[[ 0.10 -2.21  3.71 -0.82]
 [-0.21 -2.56  5.43 -1.31]
 [ 0.07 -1.13  3.05 -0.67]
 [-0.29 -0.27  0.26 -0.58]
 [ 0.09 -0.11  0.52  0.27]]
=>
[[ 0.10 -2.21]
 [-0.21 -2.56]
 [ 0.07 -1.13]]

[[-1.24 -2.08 -0.50 -1.80]
 [-1.29 -0.78  0.22  0.34]
 [-5.46  2.51 -1.94 -3.58]
 [-3.58  1.69 -1.68 -1.42]]
=>
[[-1.24 -2.08]
 [-1.29 -0.78]
 [-5.46  2.51]]

[[-2.82  1.61  2.96]
 [ 0.21 -0.45  2.60]
 [ 4.82  1.19 -5.11]
 [-4.83  3.80  5.34]
 [-1.83  1.94  2.04]]
=>
[[-2.82  1.61]
 [ 0.21 -0.45]
 [ 4.82  1.19]]

[[ 2.41  0.76 -0.80 -2.56 -5.50]
 [ 1.97  0.35 -0.84 -2.73 -5.48]
 [ 1.94  0.28 -0.85 -2.77 -5.45]]
=>
[[2.41 0.76]
 [1.97 0.35]
 [1.94 0.28]]

[[ 1.30 -1.60  0.60 -4.95]
 [-1.01 -2.03 -0.62 -1.05]
 [ 0.23 -0.95  2.83 -1.09]]
=>
[[ 1.30 -1.60]
 [-1.01 -2.03]
 [ 0.23 -0.95]]

[[ 1.81  4.63 -2.30  4.85 -2.07]
 [ 4.22  2.87 -3.29  2.00  3.69]
 [-0.93 -4.31  3.91 -4.17  2.26]
 [-4.17 -2.72  1.25 -1.91 -4.10]
 [ 3.35 -3.84  3.12  0.14 -2.57]]
=>
[[ 1.81  4.63]
 [ 4.22  2.87]
 [-0.93 -4.31]]

[[ 1.13  1.80  2.44 -0.28 -2.34]
 [-3.53 -2.61 -3.90 -0.55 -0.25]
 [-4.89 -5.75 -3.28 -1.13 -3.06]
 [-1.01 -2.15 -0.54 -1.28 -3.46]]
=>
[[ 1.13  1.80]
 [-3.53 -2.61]
 [-4.89 -5.75]]
